Below are the code and all the weights of a small trained network. Each question names an input and a class and asks about switching units off, where a switched-off unit gives its printed mean instead of its output.

import numpy as np


def w(rows, s, z=0):
    codes = np.array(rows[::2]) - 128.0
    scale = np.full(codes.shape[1], s)
    scale[-1] = z or s
    return codes * scale


def f(y):
    return np.maximum(y, 0)


def log_softmax(a):
    a = a - a.max(-1, keepdims=True)
    return a - np.log(np.exp(a).sum(-1, keepdims=True))


def net(x, mask):
    res = np.array(x, float).reshape(1, 5) / 4 @ E
    y = f(res @ A[0][:, :-1].T + A[0][:, -1])
    res = res + np.where(mask, y, B[0][:, -1]) @ B[0][:, :-1]
    return log_softmax(res[-1] @ U[:, :-1].T + U[:, -1])


A, B = {}, {}
E = w([
[129,130,129,132],'x0',
[73,128,2,253],'x1',
[22,222,90,36],'x2',
[129,128,123,127],'x3',
[25,51,197,144],'x4',
],0.0081)
A[0] = w([
[193,111,74,190,125],'n0',
[62,254,91,97,136],'n1',
[96,116,148,84,116],'n2',
[192,178,213,101,145],'n3',
[58,137,109,168,196],'n4',
[80,115,73,158,87],'n5',
[180,33,202,170,26],'n6',
[70,52,151,157,53],'n7',
[188,202,159,108,138],'n8',
[90,139,122,90,93],'n9',
[154,139,120,200,104],'n10',
[71,176,191,82,107],'n11',
[174,110,101,195,128],'n12',
[115,211,77,88,133],'n13',
[143,125,66,180,146],'n14',
[27,68,183,111,158],'n15',
[190,143,184,102,86],'n16',
[215,111,164,76,53],'n17',
[89,112,185,87,119],'n18',
[52,141,79,197,32],'n19',
[85,122,197,108,130],'n20',
[41,23,178,170,134],'n21',
[79,204,56,87,1],'n22',
[64,123,167,54,108],'n23',
],0.0096,0.0084)
B[0] = w([
[109,159,97,149,213],'n0',
[131,69,173,105,244],'n1',
[73,158,113,152,170],'n2',
[148,87,162,135,240],'n3',
[179,110,119,166,230],'n4',
[141,101,165,114,171],'n5',
[91,108,179,89,214],'n6',
[200,85,126,147,175],'n7',
[137,93,159,116,208],'n8',
[141,143,121,133,155],'n9',
[111,156,103,149,174],'n10',
[48,168,107,142,200],'n11',
[116,169,92,143,204],'n12',
[140,87,162,105,213],'n13',
[127,155,102,130,210],'n14',
[81,142,118,126,249],'n15',
[157,104,124,150,191],'n16',
[195,103,127,167,193],'n17',
[99,146,105,144,197],'n18',
[106,85,205,64,175],'n19',
[118,150,84,133,200],'n20',
[154,69,175,115,255],'n21',
[247,77,103,198,172],'n22',
[77,171,107,133,205],'n23',
],0.012,0.0077)
U = w([
[181,106,134,148,205],'0',
[105,104,189,38,169],'1',
[81,253,62,140,1],'2',
],0.015,0.00099)

Each question gives the input, the list of numbers given to net, and the class t.
The units are the neurons (one row each of A and B). Each row of codes is followed by its name. A weight is (code - 128) times the scale printed after its matrix; where a second scale follows, it is the last column's (A, B and U).
mask holds one flag per neuron, in row order. A switched-off neuron (its flag False) gives its mean, the last column of its row in B, instead of its output. The means were averaged over made-up inputs and are rounded, as every weight is.
A unit's drop is (log p(t) with every unit on - log p(t) with that unit switched off) / (log p(t) with every unit on - log p(t) with every unit switched off).
The circuit of an input: a set's keep is (log p(t) with only the set's units on - log p(t) with every unit switched off) / (log p(t) with every unit on - log p(t) with every unit switched off). Starting from the 12 units with the biggest drops (on a tie, the unit counted first), units are removed one at a time, each time the one whose removal leaves the highest keep (on an exact tie, the one counted first), for as long as the keep stays at least 0.8.
circuit, biggest first: the units of the circuit, biggest drop first
k most important neurons: the k neurons with the biggest drops, biggest first
drop when u is switched off: that unit's drop, to one decimal
input [-3,7,2,4,2], class 1: circuit, biggest first	[n19]
input [-3,7,5,-6,-1], class 0: 3 most important neurons	[n22, n4, n6]
input [1,0,-7,-2,3], class 1: 2 most important neurons	[n6, n22]
input [0,1,5,0,-5], class 0: 3 most important neurons	[n22, n6, n19]
input [-6,6,6,-8,-2], class 0: 2 most important neurons	[n22, n4]
input [-3,-7,6,3,1], class 2: 2 most important neurons	[n11, n23]
input [-5,1,8,-4,-3], class 0: 2 most important neurons	[n22, n6]
input [-2,3,5,-2,-1], class 0: 2 most important neurons	[n22, n4]
input [6,1,-7,-8,-1], class 2: drop when n21 is switched off	0.1
input [-4,7,8,-1,-7], class 0: drop when n22 is switched off	0.8
input [0,-2,-7,-3,4], class 1: drop when n4 is switched off	0.2
input [0,2,6,-5,-6], class 0: drop when n22 is switched off	1.3
